Below is a small trained network, with its code and all its weights. Each question gives an input and a class and asks what happens when units are switched off, that is, made to give their printed mean instead of their output.

import numpy as np


def w(rows, s, z=0):
    codes = np.array(rows[::2]) - 128.0
    scale = np.full(codes.shape[1], s)
    scale[-1] = z or s
    return codes * scale


def norm(h):
    return h / np.sqrt((h * h).mean(-1, keepdims=True) + 1e-5)


def f(y):
    return y / 2 * (1 + np.tanh(0.7978845608 * (y + 0.044715 * y**3)))


def log_softmax(a):
    a = a - a.max(-1, keepdims=True)
    return a - np.log(np.exp(a).sum(-1, keepdims=True))


def net(x, mask):
    res = np.array(x, float).reshape(1, 5) / 4 @ E
    u = 0
    for l in range(3):
        y = f(norm(res) @ A[l][:, :-1].T + A[l][:, -1])
        res = res + np.where(mask[u : u + 6], y, B[l][:, -1]) @ B[l][:, :-1]
        u += 6
    return log_softmax(norm(res)[-1] @ U[:, :-1].T + U[:, -1])


A, B = {}, {}
E = w([
[103,138,19,199,4,55,108,147,67,128],'x0',
[211,112,139,49,102,124,136,161,36,99],'x1',
[137,112,117,127,197,56,121,17,59,209],'x2',
[32,122,107,7,108,80,144,76,157,72],'x3',
[155,143,25,114,169,209,61,82,109,81],'x4',
],0.0014)
A[0] = w([
[137,104,133,121,126,136,135,129,128,117,2],'L0N0',
[158,115,213,76,215,226,200,91,166,145,98],'L0N1',
[90,106,196,145,99,51,197,157,132,168,95],'L0N2',
[108,248,176,111,46,214,105,253,207,31,65],'L0N3',
[253,183,142,15,89,115,158,165,40,105,105],'L0N4',
[169,202,23,131,180,211,60,53,114,22,85],'L0N5',
],0.0025,0.004)
B[0] = w([
[89,165,166,210,139,47,134,143,149,173,10],'L0N0',
[142,164,116,121,147,55,59,179,162,78,222],'L0N1',
[125,113,95,89,136,166,95,147,120,176,144],'L0N2',
[166,52,84,149,149,96,202,93,157,124,216],'L0N3',
[2,62,168,196,156,151,106,118,98,90,205],'L0N4',
[79,79,120,76,124,149,117,188,144,227,203],'L0N5',
],0.0041,0.0013)
A[1] = w([
[116,133,221,136,95,55,195,163,141,157,98],'L1N0',
[117,132,224,136,93,53,196,164,143,160,97],'L1N1',
[102,97,81,145,60,157,159,107,76,165,136],'L1N2',
[55,107,89,54,119,72,139,96,150,64,57],'L1N3',
[80,175,135,125,70,164,108,219,155,84,6],'L1N4',
[59,180,93,209,158,126,127,92,252,170,112],'L1N5',
],0.0035,0.0017)
B[1] = w([
[122,119,49,106,157,197,71,121,123,126,154],'L1N0',
[122,120,52,105,155,192,75,122,124,128,157],'L1N1',
[126,132,156,104,180,106,101,159,176,106,252],'L1N2',
[153,179,182,148,82,189,154,112,121,174,251],'L1N3',
[177,95,90,140,185,93,167,54,86,164,107],'L1N4',
[124,61,177,91,123,138,121,160,3,65,224],'L1N5',
],0.0044,0.0013)
A[2] = w([
[134,146,148,125,192,67,108,43,61,196,108],'L2N0',
[124,153,136,115,186,74,100,52,63,202,121],'L2N1',
[100,118,194,87,121,121,127,159,188,116,185],'L2N2',
[103,160,32,179,1,49,115,152,77,131,117],'L2N3',
[229,126,153,252,163,180,105,186,98,168,109],'L2N4',
[99,120,95,174,112,135,167,116,87,174,5],'L2N5',
],0.003,0.0029)
B[2] = w([
[150,99,103,157,87,153,184,180,186,64,163],'L2N0',
[153,96,99,157,90,166,177,182,186,85,177],'L2N1',
[156,157,113,195,123,78,112,126,114,155,252],'L2N2',
[183,143,218,106,254,147,109,132,189,108,199],'L2N3',
[55,178,149,34,63,114,168,49,147,132,211],'L2N4',
[134,103,147,26,155,188,131,127,137,43,55],'L2N5',
],0.0041,0.0016)
U = w([
[195,189,196,118,243,75,72,153,201,89,164],'0',
[185,63,63,173,75,146,248,156,204,83,158],'1',
[85,226,173,74,31,147,172,35,122,173,168],'2',
[95,94,25,81,159,188,45,166,116,214,153],'3',
[68,52,191,156,137,129,110,146,1,52,131],'4',
[134,162,88,230,92,11,117,128,88,205,80],'5',
[144,159,41,174,152,62,142,70,75,148,26],'6',
[145,180,38,182,150,81,146,77,58,144,2],'7',
],0.008,0.0052)

Each question gives the input, the list of numbers given to net, and the class t.
The units are the neurons (one row each of A and B). Each row of codes is followed by its name. A weight is (code - 128) times the scale printed after its matrix; where a second scale follows, it is the last column's (A, B and U).
mask holds one flag per neuron, layer by layer. A switched-off neuron (its flag False) gives its mean, the last column of its row in B, instead of its output. The means were averaged over made-up inputs and are rounded, as every weight is.
A unit's drop is (log p(t) with every unit on - log p(t) with that unit switched off) / (log p(t) with every unit on - log p(t) with every unit switched off).
The circuit of an input: a set's keep is (log p(t) with only the set's units on - log p(t) with every unit switched off) / (log p(t) with every unit on - log p(t) with every unit switched off). Starting from the 12 units with the biggest drops (on a tie, the unit counted first), units are removed one at a time, each time the one whose removal leaves the highest keep (on an exact tie, the one counted first), for as long as the keep stays at least 0.8.
circuit, biggest first: the units of the circuit, biggest drop first
most important unit: the unit with the biggest drop
top k neurons: the k neurons with the biggest drops, biggest first
k most important neurons of layer l: the k neurons of layer l with the biggest drops, biggest first
input [0,0,1,2,-1], class 5: top neuron -> [L2N4]
input [8,7,4,-2,-7], class 0: top 3 neurons -> [L2N3 L1N5 L0N5]
input [-7,-8,5,2,-4], class 4: top 2 neurons -> [L1N5 L2N3]
input [1,6,8,-7,-7], class 1: circuit, biggest first -> [L2N0 L2N1]
input [7,-1,8,5,6], class 1: top 3 neurons -> [L2N1 L2N0 L0N1]
input [-4,7,-6,-7,-8], class 3: 2 most important neurons of layer 2 -> [L2N0 L2N1]
input [6,-8,8,-8,3], class 1: top 3 neurons -> [L2N0 L2N1 L0N4]
input [-2,8,6,-8,-8], class 2: top 3 neurons -> [L2N4 L1N5 L0N5]
input [-6,0,-8,-1,2], class 1: top 3 neurons -> [L0N3 L2N3 L1N2]
input [-2,5,-6,-7,1], class 2: top 2 neurons -> [L2N4 L1N5]
input [-6,3,4,-7,5], class 2: top 3 neurons -> [L2N4 L1N2 L2N3]
input [-2,-6,5,6,4], class 2: 2 most important neurons of layer 1 -> [L1N3 L1N4]
input [-5,-8,1,-8,-2], class 2: top 2 neurons -> [L2N4 L0N4]
input [4,-1,6,-6,-1], class 1: most important unit -> L2N0
input [-4,7,-1,-5,-1], class 4: top 3 neurons -> [L0N4 L1N3 L2N3]
input [-5,4,-8,-7,1], class 1: 2 most important neurons of layer 1 -> [L1N3 L1N2]
input [3,7,-5,8,2], class 2: 2 most important neurons of layer 1 -> [L1N3 L1N5]
input [5,6,3,-2,4], class 4: 2 most important neurons of layer 0 -> [L0N4 L0N1]
input [7,2,7,5,-6], class 0: 2 most important neurons of layer 0 -> [L0N3 L0N5]
input [-3,0,4,8,4], class 2: circuit, biggest first -> [L1N3]
input [5,4,-1,-5,0], class 0: 2 most important neurons of layer 1 -> [L1N3 L1N5]
input [-1,-1,5,8,3], class 2: 2 most important neurons of layer 1 -> [L1N3 L1N4]
